What each symbol does to the nodes:
α: lov->niz, tuz->sed, faf->kob, tum->nez, piz->gef, gev->fik, niz->lim, kat->lom, kob->maz, raz->pon, zil->fup, peb->lav, tuv->kab, ral->peb, par->lik, dek->bav, fom->rus, lum->mok, sud->fom, ros->lov, lak->raz, zik->kap, mev->kat, fik->tuv, vus->fem, rof->bol, bem->pep, bup->fim, los->zil, rus->mil, mur->fon, dem->med, lik->gev, fup->ral, nez->rig, pep->zik, mil->lak, ren->tep, gis->vur, raf->rom, let->tum, sil->taz, biz->gis, gef->rul, vog->sil, rig->mur, vur->lam, viz->suk, fon->bup, kav->ner, ner->leb, suk->ros, kib->mev, neb->nog, fem->bem, nak->piz, med->faf, maz->ren, kap->par, taz->nak, vas->kav, nog->lum, rar->rof, vov->toz, nir->sud, tep->vas, lom->vog, leb->sig, bol->bir, sed->biz, pir->kib, lim->let, pon->pir, rul->dek, lav->viz, bav->rar, sig->raf, bir->vov, rom->nir, toz->los, lam->vus, mok->tuz, kab->dem, fim->neb
λ: lov->fon, tuz->bem, faf->leb, tum->nog, piz->bir, gev->maz, niz->bup, kat->rul, kob->sig, raz->sil, zil->lov, peb->let, tuv->tep, ral->lim, par->faf, dek->los, fom->mev, lum->vus, sud->kib, ros->mur, lak->vog, zik->dem, mev->gef, fik->ren, vus->gev, rof->ral, bem->tuv, bup->biz, los->ros, rus->kat, mur->tuz, dem->kav, lik->kob, fup->niz, nez->lum, pep->kab, mil->lom, ren->rom, gis->kap, raf->raz, let->neb, sil->rar, biz->zik, gef->vov, vog->bav, rig->mok, vur->par, viz->nez, fon->sed, kav->fom, ner->rus, suk->rig, kib->piz, neb->vur, fem->fik, nak->bol, med->ner, maz->raf, kap->med, taz->rof, vas->sud, nog->lam, rar->fup, vov->viz, nir->pir, tep->nir, lom->dek, leb->mil, bol->peb, sed->pep, pir->nak, lim->fim, pon->taz, rul->toz, lav->tum, bav->zil, sig->lak, bir->lav, rom->pon, toz->suk, lam->lik, mok->fem, kab->vas, fim->gis
ω: lov->rig, tuz->vus, faf->kav, tum->fim, piz->rof, gev->faf, niz->mur, kat->piz, kob->ner, raz->lom, zil->suk, peb->niz, tuv->maz, ral->lov, par->dem, dek->vov, fom->pir, lum->vur, sud->pon, ros->nez, lak->kat, zik->tuv, mev->nak, fik->kob, vus->par, rof->zil, bem->gev, bup->tuz, los->viz, rus->kib, mur->lum, dem->tep, lik->med, fup->ros, nez->neb, pep->fik, mil->mev, ren->sig, gis->pep, raf->mil, let->bup, sil->dek, biz->bem, gef->bol, vog->rul, rig->nog, vur->zik, viz->let, fon->mok, kav->nir, ner->sud, suk->tum, kib->taz, neb->biz, fem->lik, nak->rar, med->vas, maz->leb, kap->kab, taz->bav, vas->rom, nog->gis, rar->los, vov->peb, nir->raz, tep->raf, lom->gef, leb->fom, bol->fup, sed->fem, pir->sil, lim->fon, pon->vog, rul->bir, lav->lim, bav->toz, sig->rus, bir->ral, rom->lak, toz->lav, lam->kap, mok->lam, kab->ren, fim->sed

The rows follow the links: the fewer symbols apart two nodes are, the more alike their rows tend to be.

Each row is also shifted at random along 4 hidden directions that mean nothing.

Some nodes, each with a row of numbers:
raz [ -27  -55  -33  -39  -25   22  -26   15   30   46   -5  -28   -1   49    7   20   15    3   -9  -36  -24   36    1   22]
dek [   1  -28  -24   13    3    1   -6  -14   -9   -1    2   60  -24   -4  -17    7   -8   10  -29    8  -42  -13   -5   -2]
mok [  72  -26   26  -10  -15   11  -13   18    7   46   -2   19   -5   34   -3    8  -20   -8   28  -54  -11   -3    2   36]
kav [ -17  -41  -16  -32  -23   17    8   26   -2    5   26   83   17   24  -13  -16   -1    3  -21   19  -33  -28    8   19]
fem [ -58  -58   25  -76  -22   21  -36   23   44   45  -45  -49  -20   97   -4   20    9  -34  -27  -14  -11  -25    4   19]
lik [  43  -25   10  -27  -17   -1  -12   28   23   18    2  -12   24   11   -7    1  -11  -25   -4   13   11  -79   16   -3]
faf [   6  -64   -2  -73  -24    6  -20   46   15   25   -1   22    6   56    5   -4   21  -20  -32   26   -8  -84    3   -5]
vov [  26    8   -4   27   12  -10   -8  -18  -16  -23   18   24  -16    0   -8   12  -16   19    4   -4   -6   20  -20  -12]
med [   8  -10    2  -35  -11    0    3   24    8   -9   -1   -1   15   14    6  -11   14  -14  -18   31   16  -46    4  -13]
sig [ -69   -1  -17  -17  -11    8   11    9    7  -17   13   41   25   12    0   -8    3   10   -7   28  -10    9   -1    3]
gis [ -56   -7   34  -30   -8   17  -11    1   27   11  -37   -6  -11   67   -4   15  -13  -11    1  -16   -6   28   -8   26]
raf [  17    1  -19  -12  -18   10    5   13    9   -3   20    0   26   13   13    1    6   16   15  -11    9   44   -9   12]
nez [  68   36   24   33   25  -25   18    0  -40   -4   11   31   -4  -46   18  -16    2    7   33   -7   23  -26   -3  -12]
sud [ -30   -3  -21  -21  -15   21    5    4    9   -2   -3   -4    6   31   18    2   19   18   -3  -13   -5   71  -11   16]
bav [  73  -50  -24    7   -3   -8  -17    5  -12   20   17   76  -15  -10  -11   11  -11    7  -20   -1  -37  -63   -4   -6]
gev [  41  -64   12  -59  -37   24  -29   37   32   36    4   15    4   87  -14   13  -19  -16   -6  -22  -17  -25   -3   31]
rus [ -36  -63  -29  -59  -22   16  -21   29   16   40  -10   27   -3   52   17   10   30    2  -26   -7  -32  -13   -1   10]
biz [  30    9   30    1   -2    5    3    3    9    8  -20   22    3   17    1    4  -20   -7   17  -20    3    5   -2   20]
vas [ -37   22  -12    4  -12   17   27   -3   -2  -28   19   -5   21  -13  -12  -25   -1    5   -8   18    1   44   11   13]
mur [ -18  -22   27  -26    7   -1  -12   12  -13   31  -13   16  -27   38    8    1   12   -7    5  -21  -10  -16   -1    9]
pir [  -7    2  -36   10   -3  -10  -13   -1   28   16    0  -74   27  -38   16   16   12   -1   12   -6   20    2   12  -18]
zil [  12  -31    0  -16   10  -15  -32    3  -11   11    8  -12  -28   27    4   15    9    1   -9   -2   -2  -32  -14  -24]
lim [ -88  -22   21  -20   15  -17  -24    7   -6   14    6   26  -15   32   -6    5   -1   -6    2   12  -14  -53   -2  -13]
ros [   6   -8   11   11   11  -10  -11   -1  -23   11   27    3  -16    2  -13   -4   -8    3   15  -18   -7  -10    1    0]
rig [  -7  -12   29  -10    6   10    8    2  -31   11   -3   94  -35   46   -1   -9   -4   12    4  -25  -34   26  -16   30]
bup [  75    2   26    7    1    7    7    4  -23   29   -1    2  -22    7    6  -10   -1    0   27  -55    0   31    0   29]
tep [ -17  -34  -12  -39  -24   18   -2   24    8   12   14    3   13   29   -9  -14   11   -9  -21   10  -12  -15   12   12]

The symbols that take the first to the second take the third to the fourth, perhaps in another order. What is the fourth?
Answer with the node's name.
[   8  -13   29  -26   -3   -9  -15   19   22   24  -29   -8    4   23   11   13   -2  -23    8   -1   15  -58    4   -3]
: [ -18   16   -8   -4  -15   22   22    0    2  -20   16  -32   15    1  -13  -21    2    1   -3    1    5   62    7   19]
:: [  23   -3   22  -11  -18   33   12   -3   11    5  -20   -7  -11   38  -20   -7  -17  -11   -8  -26  -11   53    2   42]
: raf

[  26   19    5   -3   -1   -9   26   15   -8  -32    3   43   25  -29    5  -22    4   -7  -14   52   20  -59    5  -18]
: [ -26   30  -13   15  -10   11   29   -3   -5  -33   24   15   31  -26   -8  -21   -5   13    5   20    3   40    6   10]
:: [ -61   -2  -21  -20  -11   16   15    5    3  -16   -1   51   11   23   10   -3   14   18  -12   14  -17   43  -10   12]
: kib

[  -9  -16   16  -19  -12   12    9    9   11    4  -17   27    0   13  -19  -10  -10  -22  -24   19  -12  -43   15   16]
: [ -29  -23  -29  -37  -10   -1  -20   17   27   29  -11  -85   16    7   30   12   41   -7   -5   -4   21   -4    8  -16]
:: [ -54   38   29   26   19    4   30  -20  -24  -13  -17   32  -18  -24  -11  -23   -4   -1    3    1  -12   22   11   17]
: faf

[  27   -8   29  -19   -9   17    7    7    6    9  -31   44  -14   41    0    1  -11   -7   -3  -14  -12    6   -6   29]
: [ -11  -25   -9  -35  -28   32   -3   15   14   12   16  -37    7   48  -11   -7    5   -2   -9  -20   -9   54    5   29]
:: [ -68   -3    8    4   14   11    3  -26  -29  -28    2   61  -48   40  -21   -4   -4   19  -27    6  -39   53  -22    6]
: nog

[-105   21  -14   -8   -6    7   12   -1   17  -29    7  -14   30    2    0   -6    7    9   -3   32    8   33    4   -4]
: [   6  -42    6  -23    3    5  -31    1  -16   18    9    1  -43   62   -5   14    6    6  -11  -28  -21   16  -21    3]
:: [  30  -20   23  -17    5  -17  -35   17   -2   38   14  -47  -11   34   14   16    3   -4   36  -39   21  -18   -8   -4]
: kob

[  17   32   23   16   -9   30   32  -19    2  -20  -18  -11   -6    4  -21  -17  -21   -7   -5  -16   -1   72    3   38]
: [  -7   -4  -16  -13  -16    6    4   17   11    1   22  -31   30   -7    0  -12    8   -3    2   10   12   -7   13    1]
:: [ -31  -24  -15    9    9  -10  -21  -12    2   -5   10   23  -13    2  -16   18  -14    4  -17   17  -24  -31   -5  -19]
: let

[ -57   -4  -22   15   12  -11  -15  -23    8   -8   -8  -36  -15  -21  -10   14    4   -2  -25   21   -8   -9    5  -25]
: [  33    5   24    4    5  -22  -12   15   12   31  -10  -40   17  -29    9    4   -4  -25   29   -7   29  -77   20  -10]
:: [   1    0   27  -13   -7   21   20   -1   -1   -6  -32   65  -16   32   -8   -9  -12   -5  -15    0  -21   15   -3   31]
: lak

[ -37   24   25    3   -5   28   30  -19    2  -24  -32   23  -13   16  -22  -16  -16   -8  -20    4  -16   52    3   34]
: [ -64  -28  -29  -25   -7    6   12   12   -6    0  -10   94    1    3    9  -11   24    9  -36   33  -39  -28    3    1]
:: [  47   39   -1    8  -12   19   29   -4   -6  -28    9  -55   14  -13    1  -23    6    4    5   -6   29   73    1   13]
: nak

[  74    0   13   -8  -26   20   -4   10   26   11    7  -65   17   28  -10    5  -23  -14   19  -34   22   35    3   26]
: [  99    6  -35   16  -10    5   17    8  -10   11   12    0   17  -43   24   -9   17   16   14  -27    7   31    2    9]
:: [  30   -7   13  -28  -26   26   -6   11   24   -3    3  -28   10   61   -9    6  -16   -3    6  -23   11   52  -11   28]
: pon

[ -56   68   32   48   23   16   51  -40  -37  -39  -16   39  -27  -25  -17  -28  -11   14    9  -11  -14  100   -1   33]
: [ -23   27  -34   28    4   -3   22  -14    0  -12   -3  -12   21  -65    8   -8   15   10   -2   14    3   20   13   -7]
:: [  48   45   14   23  -11   18   33  -10    1  -42   11    8   20   -6  -15  -14  -28    7   13    0   14   64   -6   24]
: toz

[  53   24  -18    9  -17   19   19    1   -1  -13   20   -5   20    6   16   -3    2   29   26  -33   13  104  -14   26]
: [ -21  -54   -1  -33    8  -19  -43   13   -3   19    5   18  -27   44    1   20   11   -5  -20   16  -16  -77  -14  -31]
:: [   3    1   15   13   14  -17  -15    2  -18   11   25  -22   -9   -8   -7    1   -4   -2   23  -16    7  -19    2   -9]
: gev

[  41   -3  -29  -10  -10    2    6   14   -1   11    3   -4   16  -16   29   -2   27   11    4   -7   10   12   -1   -2]
: [ -22   27  -12   43    9    6   -2  -41    1  -31   12  -31  -14   -6  -20   14  -25   19    4  -13   -7   84  -14    1]
:: [  35   19   25   27    8   -6   22   -2  -17    7   -2   55    3  -35   -8  -16  -19   -6   19   -7   -6  -29   14   17]
: med

[ -18  -18   28  -24    8   -5  -16   12  -12   26  -11    7  -26   39   10    4   11   -5   11  -21   -3  -17   -5    5]
: [ -36    1    4  -25   -7   12   22   12   -5  -32   -4   60    7   17   -8  -21    5   -4  -31   47   -8  -19   -2    1]
:: [  31  -22    5  -10    7   -8  -36    1   -8   30   14  -97  -29   23    4   11   17   -8   10  -37   18    9   -4  -15]
: bem

[  -1   28   26    8    9    2   32   -8  -10  -23  -33   57   -2  -19   -3  -19   -6  -12  -14   30   -3  -25    5    7]
: [ -36  -11  -27  -21   -5    6    8   11    2    0   -7   32   10    0   18   -5   26   10  -16   17  -10    0    0   -3]
:: [ -27    8   19   16   16  -14   -2   -4  -25   -4   21   32  -12    0  -11   -5  -13    6   17   -2   -9  -10   -3   -2]
: gev

[  62   -9    0    1   13  -21  -32    1   -9   13   12  -76  -18    3   14   17   14    0   14  -21   29  -12  -13  -31]
: [   6   39   30   27   15    9   29  -19  -31   -8  -10   20  -25   -9    0  -19   -2   11   19  -32   -4   69   -5   27]
:: [ -24  -63  -26  -21   -3    3  -25    1    2   20   -9   61  -29   28  -12   16    3    1  -43   11  -51  -47   -4   -4]
: suk

